Each row comes from the steps of one path. Every step used is in the known rows, and no mark comes twice. Write the path behind each row, first mark first.
Each row is shifted at random along 3 fixed directions that mean nothing.
Known rows:
lise, numud, muram, lunazut: [  11   48  256  139 -233   76  -61 -327 -196  -90  426   26  287 -139
  262 -398 -296   16   40 -181  111 -154  154   52  343   77 -494  240
  -32  289 -391  227  290  -29  234 -450  -17  219 -350  -21  -42 -179
 -251  241 -189 -155 -139  286   36 -481  214  193 -192 -321]
lise, fozu, lunazut, zelurok, nove, numud, rulom: [  69 -287  -99  -56   -8  292  184 -101   78   -4   61  -94 -117 -157
  420 -328 -243    0 -169   42 -124  364 -389   82   34 -172 -171 -135
 -341  264 -105  496 -161  -28  178 -164  377   32 -217  277 -178 -330
 -177 -339 -113  -93 -341  172  138 -606  192 -111  -61 -441]
figep, rifu, zuzi, lunazut, zelurok, nove, rulom, lise, tepi, muram, fozu: [  20 -191  -82   12 -134  150  267  141   28  -87   16  -32 -136 -201
  146  -29  -63  -85 -209   52 -130  198 -208   47  -89 -163 -192 -177
 -173   16 -140   54   51   70  162  -44  362  -91 -158  176   71  -77
 -168 -524 -122  -29 -129  222  257 -120   38 -196  135 -287]
nove, rulom, numud, muram, lise, tepi, rifu: [ -31  147  254  168 -354   94    4 -177 -175 -154  390   45   75 -215
   58 -170 -189   10  -12 -136  173 -246  288   98  107   71 -340  141
   36  296 -345   98  279  113  251 -375  101   94 -315 -160  -84 -212
 -292  162 -230  -73  -88  296   87 -213   97   43   78 -193]
nove, numud, rulom, muram, lise, tepi: [-170 -205 -293   83 -225  403  296   10  186 -141 -104   13 -176 -128
  113   89   13 -145 -425  121 -249  353 -222   79 -213  -38  -34 -398
 -266  258  116  113 -189   87  251 -217  454 -168 -105  358  -30  -39
 -175 -842 -101  -12  -94    0  391 -240  148 -228  127 -289]
lise, fozu, muram, rulom, numud: [-251  105 -178   90 -184  103   -3  -67    0 -125   40   25   57 -127
  -85  195 -127   54    7  -18 -140  -25   78   35  -23  -83 -233  -83
  -49  157  108 -201   78  -13  364  -96  146 -110  -78   50   44 -198
 -122  -22 -153   15   53   17   46 -202  115  -64   39 -295]
rifu, zuzi, zelurok, figep: [-102  -73   31  218  102  -37  173   31 -566 -362  137  148 -155 -359
  203  511 -261   36   99    1   25   44 -128  -89  107   69 -230 -103
   58 -134 -132  -75  128   64  345  151   49  207  -20 -382  -14  161
 -118  107 -236  364  -55   24  243  304 -124  -66  156  236]
zuzi, lunazut, fozu, muram: [ 115 -153 -151  132   40  210  333 -119 -227 -134  156  -14 -244  -94
  440  131 -273 -195  -27  136   64  298  -99    4  192   -9 -301 -251
 -190  203 -243  356   66  -35  194 -109  297  264 -208   56  -42  -39
 -208 -303 -291  137 -429   76  428 -479  258 -125   24 -215]
numud, muram, lise, tepi: [-149  -34  -12  154 -242   21   85  -44 -241 -174   96  176  120 -201
 -221   19  -72  -77   18  -32 -132   46  239  146   22  136 -194   -9
   14  140   89 -279  -36  -34  281 -112   69 -185  -98  -40  -35  -22
 -194    5 -125   68  237  226  132  -13 -182  -44   45  -88]
tepi, lunazut, rifu, fozu, muram: [  39 -109 -139  209   54  239  315 -129 -147 -233  -87   99 -234 -124
  256  337 -229 -138   64  142   61  127   40    6   62  -50 -154 -399
 -155  115 -174  154  245  109  237 -167  366  214  -23   11  -14   -9
 -268 -303 -359  218 -337 -163  541 -234  247 -192   63  -73]
rulom, numud, muram, fozu, lunazut, zelurok, nove, zuzi, rifu, tepi: [ 247 -181  205   54 -123  271   54   47 -120 -163  275  -86   25 -175
  316 -259 -326 -185   55  -18   55  171  -65  112  155   43 -392  -66
 -193  314 -370  572  123   13   82 -140  234  262 -180   52 -178 -255
 -105 -185 -163  -73 -356  335   88 -670  269   55   33 -262]
numud, nove, rulom, muram, fozu, lunazut, zelurok: [-179  -33  -60  -13   21   30   23  201 -184 -195   48   97 -270 -248
  121  383 -252  -12 -197  -12 -210  202 -334   57  254  205 -173 -166
    2   49  -39  -50  -34   13  327  109  272  -21   57 -125  137  -36
   47 -211  -27  281 -295   66  340 -210  -39 -318  202   32]
lise, tepi, rifu, fozu, lunazut, zelurok, nove, rulom: [-317  119   65   23  -16 -209  -35  105 -325 -317  -75  235  -26 -378
 -417  287 -164  165  180 -194 -310 -172   75  141   51  -23  133  -36
  143 -228  217 -494  -58  -77  289  235  -32 -307   20 -303   66 -103
 -155  397  -70  270  181   62   58  486 -440 -135  291   49]
lunazut, fozu, rifu, tepi, muram, lise, rulom, numud, nove, zuzi, zelurok: [   6   10   67  -79 -285  -16 -216   72  -62  -41  128 -132  362 -235
 -278 -489 -156   -6  149 -194  -25 -229  333  220 -112  -55 -239  261
 -137  186  -40   92 -107 -105  145  -45   34 -272 -180  -12 -191 -497
 -149  264 -221 -126  154  386 -317 -446  -19  178   68 -638]
nove, muram, rulom, lise, numud: [-169  -61 -273  -54 -271  223   80  -35  409   -3  -26  -43  269 -102
  -62 -207    1   13 -238   19 -234   10  -32   13 -155 -108 -172 -113
 -143  221  106  -81 -157   46  288 -260  221 -178  -86  357   20 -287
 -172 -473  -23 -179  124   65   44 -406  179    9 -118 -656]
nove, rulom, muram, fozu, lunazut, tepi: [-148   67   96  177  -90  -88  -25   66 -324 -351  206  133 -174 -235
  -56  487 -253    1   56  -98  -79  -79  -30   75  283  225 -269 -117
  156  -18 -109 -177  141    1  420  -21   70   99  -49 -283  132   16
  -29   73 -126  179 -158   97  331  -26  -90 -233  236  180]
tepi, rifu, zuzi, fozu, lunazut, zelurok, nove: [ -40 -224 -225 -116   81   80   34  113    3  -33 -253   -1  242 -115
  -94  -64  -71  -44   67    3 -199   41    7  144 -146 -216 -155 -228
 -117   29  154  -13 -119 -137   83  138  111 -260   16  137   -5 -374
 -118   -4 -121   34   81   90  -62 -271  -47  124  -57 -520]
zuzi, fozu, nove, muram, rulom, lise, numud: [  54   -6 -107  -45 -231  312  117  -82  157  107  263 -103   38   -4
  159 -221 -171  -83 -169   53   18  137  -13  110   14   21 -328   45
 -266  325 -261  178  -44   30  200 -250  182  117 -254  188   -9 -304
 -305 -318 -224 -128 -223  172   87 -576  445  -45  -83 -506]
lunazut, tepi, muram, fozu, rifu, zuzi, zelurok, nove, numud: [  16  -94  175   74 -135   14  -23   26  -95  -96  146  -60  221 -248
 -104 -220 -141  -95  273    3  -47  -84   98   46  -80   -6 -214  -77
 -127    4  -90   60  100   13  215  -94   73    4  -86   15  -92 -322
  -19   53 -177 -197   -9  349  -72 -312   49  148   37 -351]
figep, zelurok, nove, zuzi: [-455  -42 -125  -64  -55 -204  -44  133   -1 -252 -224  104  161 -280
 -215  220 -132   87  -65  -68 -508  133 -125   46  -25   21   95  -23
  110 -226  386 -640 -327  -50  351  224  -80 -403  295  -11   13  -52
  318  172    1   89  477  176  -62  257 -428    4  191 -154]
numud, nove, muram, rulom, lise, tepi, lunazut, zelurok, figep, rifu: [  -6  -84  137  -18 -108 -111  -63  -10 -187  -50  287   83  182 -295
  -55 -359 -199   21   37 -149   33 -245  119  -13  186  -19 -381  268
   -4  118 -277  -47  174  189  295 -156   88  126 -158  -57   -4 -187
 -215  315  -99  -91   54  405 -124 -105    9  -27  -32 -183]
nove, rulom, lise, fozu, lunazut: [ -92  -56 -343   39 -121  203  184   11  258 -157 -128  -22  -64 -160
  -51  212 -121   33 -251   16 -249  218 -150  102  -84  -52  -67 -146
 -122  132   98  -69 -175 -118  213  -32  274 -193 -106  139   16 -190
 -213 -319 -111  147  -11  -91  209 -271   50 -237   34 -367]
rifu, fozu, lunazut, tepi, muram, lise, rulom, numud, nove: [ -46  -65 -232   29 -116  178  110  168 -194 -117 -100  194 -222 -163
 -197  246 -164 -103 -110   22  -82   61 -161  227   46    7 -106 -145
 -124  121  -56 -100  -26  124  252   37  281  -74 -153  -71   93   76
 -287 -329 -191  348  -26   -3  460 -102   -6 -276  111  -36]
lise, rulom, muram, fozu, zuzi, lunazut: [-318  293   11  165 -101 -181    6  130 -461 -243   36  198  -49 -301
 -164  687 -183   10  -41 -129 -216   22   76   18  247  186 -305  101
  208 -190    5 -543  235 -130  325  204 -172 -155  -91 -428  251   97
 -190  235 -155  397    8   48  244  359 -181 -134  283  280]
zelurok, figep, rifu, nove, numud: [-189   58  208  124 -161  -53   76  -83  -88 -235   34  193  -62 -197
  -59  459 -293  106  156  -21 -203  108   95  -55  114   50 -136   59
   36  -69  -89 -389  187   -7  283  -82    2  150   25 -159  104   32
  -29  243 -258   49   88  -20  133  142   44  -94   70  182]
zelurok, nove, zuzi, fozu, rifu, tepi, muram, lise, numud, rulom: [ 144 -117  341   71 -365  249   92 -176 -136   -6  352 -102   30 -148
  186 -377 -148  -89   64  -95  184  138  262  250  -34  -65 -326  134
 -321  286 -496  317   71    2   86 -348  196  150 -473   79 -194 -344
 -361 -148 -380 -243 -263  309   58 -326  251  110  -64 -383]
lunazut, tepi, rifu, fozu: [  25  -45   92  229  -56   59  171 -206 -260 -286  112   69  -14  -71
  122  217 -255  -45  228   66  200 -113  243  127   44  -47 -249 -223
    1  132 -156   73  215   35  192 -303  145  133 -161  -94 -150 -172
 -309  -30 -322  -62 -142   32  314  -81  166   -2  -51 -152]
rifu, fozu, nove, muram, lunazut: [-311  119   42   20 -169  -69 -139  -41  -51 -193  -70  160  264 -144
 -498  286 -125   29  124 -125 -326 -125  182  156  120  179 -102    1
   80  -86  105 -498   16  -86  304   67  -99 -178  106 -119  278  -41
   25  342  -99  153  260   84    9  -46  -57   50   41 -189]
rifu, tepi, lunazut, zelurok, nove, muram, lise, numud, rulom: [ -49  -41  438  -67 -198 -211 -272  -74 -473 -130  445   84  334 -342
 -207 -637 -171  140  241 -387   39 -449  351  258  301   68 -391  399
   61   89 -244  -82  105  100  304 -106 -216   50 -232 -263  -13 -184
 -265  651 -103 -109  142  498 -261   -8 -176  210  -29 -235]
rulom, lise, numud, nove, muram, fozu, zuzi, zelurok, figep, rifu: [ -29   80  102   76  -60   41  143  250 -177   17  166  182 -294 -470
   96  321 -282  -54 -161  128 -176  291 -181 -135  132  375 -205  157
  -42 -102 -293 -310  260   88  243  147    0  212 -105 -249  -27  155
 -110  -25 -221  320 -117  154  290  116   82 -303  191  446]
muram, lise, rulom, numud, nove: [ -55  -52 -103   44 -157  248  192  -64  -93  -22   87   68 -107 -105
  245  148 -222  -46 -290   64   29  256 -160  112   79  -13 -336   -6
 -103  216 -131  119  -30   77  287 -195  285  -28 -183   -7   35  -59
 -297 -307 -181  140 -116   70  307 -316  176 -150  -20 -188]
rifu, nove, muram, rulom, lise, fozu, zuzi, lunazut, tepi: [  -2   72   28  107 -160   -9  163  122 -324 -137  178  108 -149 -228
 -152  210 -184   45   54    0 -106  -79   38  194  151  211 -168  123
   -5   28 -148 -206   20  -41  231  124   -7   33 -153 -161  142  108
 -309 -142 -203  195  -64  154  284   89   24 -197  154    3]
tepi, muram, lise, fozu, nove, rulom, numud: [-165    2 -206    1 -236  240  102  -25  166   -9    6   -5 -135 -120
  -73   83 -105  -15 -221   38  -95  136  -62  154  -78    0 -123  -80
 -172  177  -26 -146  -58  114  271 -114  291  -61 -122   48  112 -160
  -61 -244 -191  115  -49   63  210 -293  207 -200  146 -217]
numud, rulom, muram, lise: [  43 -168   86   82 -218  206   33 -237 -124  -78  353 -160  188   33
  326 -155 -193 -123  -52  -90  239   65  208  122  131 -105 -605   12
  -99  382 -357  399  114   74  251 -398  241  183 -213   89  -38 -373
 -273  -93 -242 -205 -254  261   31 -665  323  178 -193 -564]
tepi, rifu, fozu, zuzi: [   7  173  142  238 -118   87   82 -291 -299 -139  198  -46  133  -77
  185  224 -316   15  315  -47  249 -171  381   55   90  -30 -358   70
   28  186 -346  144  408   -5  113 -279   18  198 -175 -240 -152 -316
 -325  315 -396   -7 -167   47  130 -198  287  182 -109 -219]
numud, muram, lise, fozu, lunazut, rifu: [  46 -208 -112   79 -126  120   78   38  115  -49 -177  141  109 -163
 -171  -62 -112 -102  -20   59 -218  186  201  135  -15   69 -234 -101
  -99  136  125 -163   10 -167  219  -66  209 -225  -62  157   -4 -185
 -191 -103 -163   76   72   94  159 -460  -57 -143   -8 -227]
numud, nove, muram, rulom, lise, tepi, lunazut, rifu, fozu: [-109   -6  -79   70 -153   97  175  138   -3 -252 -155  191 -115 -215
 -240  250  -46  -68 -215   79 -215   39  -80   98  -36   89    0 -239
  -79   27   18 -259   47   72  292  -59  295 -193    7   46  134   79
 -351 -407 -144  119   -3    8  393  121   19 -319  118 -113]
muram, fozu, nove, rulom, lise, tepi, lunazut, rifu, zuzi, zelurok: [  23   88  183  104  -70  -19  -45  109 -326 -228  183   -6   24 -331
 -148   11 -212   35   62 -118   -1 -263   96  112   32  146 -195  102
   35  -25 -114   -9  178  -32  308   65  -10 -104  -55 -302   15  -99
 -220  324 -231  154   17  226   13  -33  -17 -134  273 -110]
zuzi, rifu, fozu, muram, lunazut, zelurok, nove: [-229 -139  -11   22   64  -77   52  156 -225 -253 -100  189   40 -259
 -238  256 -162  -84  137  -22 -339   62  116   38   92    9 -160 -178
   61 -205  199 -385   -3 -121  279  193   34 -136  160  -98  173   -2
  -19  146  -69  242   56   67   94  104 -187  -48  137  -89]
muram, rulom, lise, tepi, rifu, zuzi, fozu, nove, numud: [-212  141 -177   35 -225  175   94  173   48 -131 -175   44    2 -133
 -362  266  -13  -12 -133   23 -242  -84   83  131 -292   22   47  -98
 -109   79  155 -315   36  -85  174    8   90 -365  -65   33   54  -95
 -226 -200 -213   44  179  -50  102  104   96 -151  187 -268]
zuzi, lunazut, fozu, muram, lise: [ -51 -296 -306  -54  -54  108   90  127  134  -59 -204   19  123 -119
 -251    5    1 -203  -79   78 -318  187   96  112  -99  -43 -210 -265
 -119   87  266 -143 -213 -175  232   89  183 -276   24  248   94 -108
    0 -190  -77   82  161  119  103 -460  -58  -44    3 -502]
figep, rifu, zuzi, lunazut, fozu: [ -80   -9   41  131  -76 -122   62   39 -183 -270  -97   87   35 -100
   -2  402 -208   -3  149   -9 -162   26  117    3   90  -35 -298    9
   76  -55  -18 -251  253 -261  155   25  -38 -115  -26 -105   36    5
  -97  172 -277   35  104   36  150   -9  -48  -31   23 -144]
zelurok, figep, rifu, nove: [ -92  -97  100  131  -95   61  184 -153 -128 -148    8  142  -57  -87
   95  423 -260   19  113   68  -69  242   88   -5   50  -93 -210  -97
  -42    8 -111 -195   92   16  265 -124  159  161  -19  -22   76  -58
 -135   49 -287   49    4  -20  190   -1  138  -59  -59   42]
rulom, numud, nove, zuzi: [-196   17  -99  -72 -211  130  -49  -36  228 -117  -59  -47  249 -102
   25   13 -162    8 -151   -8 -198  146 -150  115  -50   23 -140    6
  -85  241   27   31 -183  -39  146 -105  135 -113   11  158  -67 -260
  107 -151 -101 -114  141  145  -14 -451  123   69  -39 -504]
rifu, fozu, zuzi, zelurok, nove: [  52 -256 -210   -2    2  295  187  -59   51  -22  -65 -168  150  -40
  186  -47 -153 -163  -29  141 -105  369 -181   77 -215 -221 -166 -288
 -275  162   16  366 -266  -56   99   -1  268  -61   -6  264 -177 -353
 -138 -320 -166  -45  -71  131   38 -451  185  158 -124 -616]
zelurok, nove, rulom, muram, lise, fozu, zuzi, lunazut: [  61  -81   26  101 -122  167  229  -81 -172  -15  274  -71 -211 -151
  303  144 -231 -108 -257  -42   33  366  -95  128  181   55 -398   74
 -123   51 -377  151   34   -1  183  -44  214  185 -283  -73  171  -33
 -277 -225 -215  124 -389  207  267 -238  163 -114  138  -78]
zelurok, nove, rulom, numud, muram, fozu, zuzi, rifu, tepi, lunazut: [-103    9  154   81 -273  139   -3  214  -24 -242  -94   95  -48 -227
 -196  251  -41 -165 -206   24 -268  127 -103   71 -104   78 -121 -264
  -75  126  -92  -95  102  -43  187  -31  147  -98  -64  -11   54  -19
  -56 -156  -97   61  -34  149  201   28   85  -86  126  -39]
muram, rulom, numud, nove, zuzi, rifu, tepi, lunazut, zelurok: [-106   17  226    4 -125  -62 -152  166 -257 -377  116   55  127 -267
  -26  -91 -255   38   47 -162  -45 -328   33  101  167   41 -279  154
   68  186  -95   57   86  -23  156  -32    7  -61  -64 -185  -83  -90
  -38  174  -93    8   36  186  -24   56  -17   19  139 -238]
tepi, lunazut, zelurok, figep, rifu, zuzi, fozu, nove, rulom, numud, muram: [ -49 -164  -88  -12   16  141   63  258 -109 -150 -126  136 -371 -225
  148  319 -153  -49 -159   71 -131   90 -362  -27  -65  -18 -109 -190
 -203  117 -250   35  181  135  210  115  272  184   39  -41   -3   63
  107 -179 -249  284 -223   22  306 -100  118 -285  210  111]
tepi, muram, rulom, numud: [-101 -118 -287  122 -130  424  364  -91   91 -177   31  -20 -201  -34
  494  215 -130 -130 -291  201  100  179 -357 -102    0 -224 -261 -430
 -206  332 -202  344  111  290  302 -355  543  187 -147  218    6  -99
 -147 -810 -194   28 -372  -82  547 -341  421 -121  -17 -315]
rulom, lise, muram, lunazut, rifu, fozu: [ 251 -235 -164  176  -56  466  460 -246  157 -123   87  -55  -58  -49
  554  -66 -228 -145 -213  158  137  211  -55    8   21 -142 -392 -340
 -220  236 -333  560  198  135  238 -486  510  274 -175  313  -40 -132
 -449 -742 -330  -41 -473   18  540 -752  519 -111 -127 -448]

Write each row's path:
[ -34 -119 -162   34 -127  124  208  117  -38 -190  104   93  -43 -193
   40 -147  -89 -107 -187   30  -35  -79 -128   58   79  -80 -223  -93
  -99  177  -97   -5   -1  115  223 -138  186   35 -303  133   23   24
 -265 -515 -115   29  -94   92  368  -60   83 -140   56 -299]
zuzi, lunazut, tepi, muram, rulom, lise, numud
[ -82  -79 -121  -21   -3  105  203  339  -62 -291 -243  108 -295 -369
  -60  355 -194   63 -186   69 -365  277 -252  134  -50  116  154 -108
 -111  -75  142 -187 -211 -191  194  349  163 -293   58  -58  -19   28
 -168 -334 -236  419  -63 -121  327   91 -156 -370  337  -35]
numud, rulom, lise, fozu, lunazut, rifu, nove, zuzi, zelurok
[ 190 -103  122  182 -100  262  328 -111 -198  -82  166  139 -203 -149
   83   62 -250 -178   62  114   34  223  150  193  141  171 -211  -78
 -177   97 -256  140   83   41  159  -54  233  183 -217  -36   77   60
 -395 -258 -307  189 -260  163  422 -260  188 -205  180   -9]
zuzi, lunazut, rifu, fozu, nove, muram, lise, tepi
[ 114 -436 -187  103  -10  177  189  144 -143  -89 -157  139 -125 -238
   10  -45    3 -158  -97  109 -108  117  -37   51 -207  -98 -247 -273
 -241  111  -37   -1  106   43  170  -39  305  -67  -76  163 -105   61
 -173 -311 -187  113   81  152  241  -45  -56 -184   36  -25]
numud, muram, lise, tepi, lunazut, zelurok, figep, rifu, zuzi, fozu
[ -23  155  262   55 -145    2  -18  150  -76  -87   93  160   40 -292
    2  214 -233  -66   -4   70 -184   77  -23   20  251  349 -355   98
   68   67 -232 -104  291  -50  198   84  -46  118  -49 -178  116  -39
  -34   96 -159  110 -137  284  204 -305  138  -91  127   33]
rulom, numud, nove, muram, fozu, zuzi, lunazut, rifu
[-214  171   55  -27 -226   36   61   97 -118 -214   80  150  -61 -276
  137  211 -201   11 -307  -63 -205  113 -328   28  215  100 -167  103
   13   84 -168 -111  -54   13  249    7  104  -44 -203  -67  126  150
  -36 -270 -121  185  -62  167  309    8  -36 -113  199 -116]
lise, muram, rulom, numud, nove, zuzi, lunazut
[-127  190   93  -33 -169 -200 -223  192 -292 -269  166  146   95 -266
 -287   69 -253   -2  186 -168 -106 -211   40  208  274  273 -215  256
   87  103 -189 -279   54  -62  141  162 -200   66 -125 -329  -16  -84
   48  406 -215  131  115  301   37  -36 -145  -29  193  -18]
rulom, numud, nove, zuzi, fozu, lunazut, tepi, muram
[ -76   10  238  105 -152  -10  -45  -96 -198 -268  171   60  -30  -86
   32  168 -244  -33  -89 -100   76 -162   68  180  191   98 -260 -131
   33   94 -302   52  181   24  244 -292  196   87 -178  -74  142  -88
 -189  -44 -200  -74 -280  131  280 -144  151  -61   33 -200]
numud, nove, rulom, muram, lunazut, tepi, rifu, fozu
[-362  249   39   84 -221   95  118  273 -164 -231 -240  223 -268 -329
 -340  618  -17  -29 -254   31 -481  150 -121  111  -72  199  200 -246
  -41  -69  135 -504  105 -104  160  208   32 -337  -82  -90  229  176
 -173 -299 -148  309  -12  -69  408  482  -29 -264  378  224]
lise, tepi, rifu, nove, numud, rulom, muram, fozu, zuzi, lunazut
[ 101 -236   81  202   31  170  195 -182 -316 -113  283   -5 -234 -103
  500  201 -360  -34  258   56  250   39   78 -135  122 -214 -466 -136
 -146  174 -395  367  344  194  364 -277  420  446 -102   -9 -126 -159
 -153  -81 -321    5 -417   46  265 -363  274  -98  -53  -98]
lunazut, zelurok, figep, rifu, fozu, muram, rulom
[ -62 -165 -167   48 -156  146  152  138  119 -134 -225  127   50 -234
 -387  -86   32 -135   10   40 -297   50  225  171 -165  -61  -16 -197
 -190   66  219 -264  -55 -124  101   23  146 -283 -177  209   -2  -88
 -230 -310 -155   80  135    7  208  -71  -16  -89   61 -308]
zuzi, lunazut, fozu, rifu, tepi, muram, lise, numud
[-134  136  251   52 -332  -16  -99  -74  -90 -113  306   17  121 -115
 -121    1 -250   76   58 -207  -94  -77  392  153  138   73 -333  250
   53   60 -126 -296   37 -140  214 -171  -74    9 -144 -172  180 -200
 -296  219 -205  -41    1  140  -81  -66   99   49   90 -240]
zuzi, rifu, nove, rulom, muram, lise, numud
[-205 -322 -509 -119 -134  241  129  187  358  -68 -427    9 -108 -101
 -272   29  151 -179 -608  123 -468  355 -355  184 -343  -70  136 -555
 -274  118  403 -154 -477  -50  261  -48  508 -528   66  471  136  -61
  -45 -762   37   10  130   45  292 -229  -23 -327  116 -448]
numud, nove, rulom, muram, lise, tepi, lunazut, fozu
[-166 -124   30  131  -35  -24  124   60 -295 -246 -115  253 -196 -204
 -199  416 -180  -92   55   24 -151   45   82   14   87   56  -91 -205
  -23 -116  -54 -362  225   70  348   -2  160   82  -24 -104  172  170
   34  116 -282  211    0    7  348  168   44 -228  162  332]
zelurok, figep, rifu, tepi, muram, lunazut, fozu, nove
[-189  120  110  -20 -339   87 -148    9   74  -88  118  -48  254 -155
 -400  -96  -82    1  -34 -104 -254  -10  145  188 -110  105 -147  124
  -77  222   96 -158  -31 -113  277 -127  -20 -272  -94   56  -46 -324
 -112  209 -102 -194  242  297 -197 -346  112  -20    6 -424]
muram, fozu, nove, numud, rulom, lise, tepi
[-286  136 -128 -104 -414  -26 -289  255  139  -91 -156   10  445  -74
 -805  -96  104    0    5 -162 -479 -186  236  233 -342   66   -7  116
  -97  183  327 -488 -184 -259  197  102  -99 -567   56  165   42 -272
  -31  132  -58 -177  559  248 -370 -180 -133   63   43 -631]
rifu, zuzi, fozu, nove, numud, muram, rulom, lise, tepi
[ -39  -35  -47   56  -59  145  133  332 -173 -313  -52  138 -434 -245
  144  395 -316 -120  -97  112  -87   86 -439   -2  137   61  -27 -140
 -115   88 -242   52   99  117  163  124  306   61  -88  -81  -72  188
   30 -461 -253  322 -219  -54  561   85    1 -325  314   91]
figep, rifu, fozu, lunazut, tepi, muram, rulom, numud, nove, zuzi, zelurok
[-185 -132  -49  -10 -161   26  109  212  -84 -190  -16  180   18 -357
 -291 -103  -43 -140 -199   26 -413  273 -130   79  -61  166   30  -99
  -87  -40  247 -331 -295  -37  262  148   62 -318   -4   41  -16   82
  -38 -177    2  131  254  278   83  135 -347 -105  245  -62]
zuzi, zelurok, nove, numud, muram, lise, tepi
[ 116  205  310  -39 -232  -51  -74 -120 -323  -83  558  -92   96 -166
  163 -360 -378  -13   88 -247  118 -112  170  114  372  120 -457  490
  -44  268 -541  275  225  -71  196 -192 -139  306 -366 -226  -74 -253
 -311  480 -361  -94 -303  493  -81 -612  281   87    8 -383]
zuzi, lunazut, fozu, nove, numud, rulom, lise, muram
[-143  136  154  -34 -216 -207 -242  127  -62 -183   27    1  340 -104
 -426  156 -134  125  253 -184 -170 -272  439  195  -83  103 -272  259
  137    3   44 -374   33 -263  256  107 -184 -206  124 -213   59 -371
  -47  557 -258  -83  257  205 -292 -227  -84   40   88 -440]
lunazut, rifu, zuzi, fozu, nove, rulom, lise
[-102   22  -32   11 -118  150   62   32   14 -195  -71  107  -64 -149
 -110  172 -197   72   25   -8 -130 -165  -72  169   -2  -58   43 -210
  -22  163   -7   28  -75   41  217  -37  171  -26  -74   16   52 -160
 -110 -119 -170  132  -45  -55  265 -157   86  -95  124 -240]
fozu, lunazut, tepi, rifu, nove, rulom, numud
[ -39 -118  211  152 -159  199  203   19 -208 -316  166  102 -268 -114
  270  185 -264 -113 -153   52  -85  107 -134   72  189  113 -214 -225
  -98  157 -250  193  100  -22  223 -242  223  203 -154   33  113   98
 -207 -440 -224   17 -411   46  459 -116  282 -171  141  -32]
zuzi, rifu, nove, numud, rulom, muram, lunazut, tepi
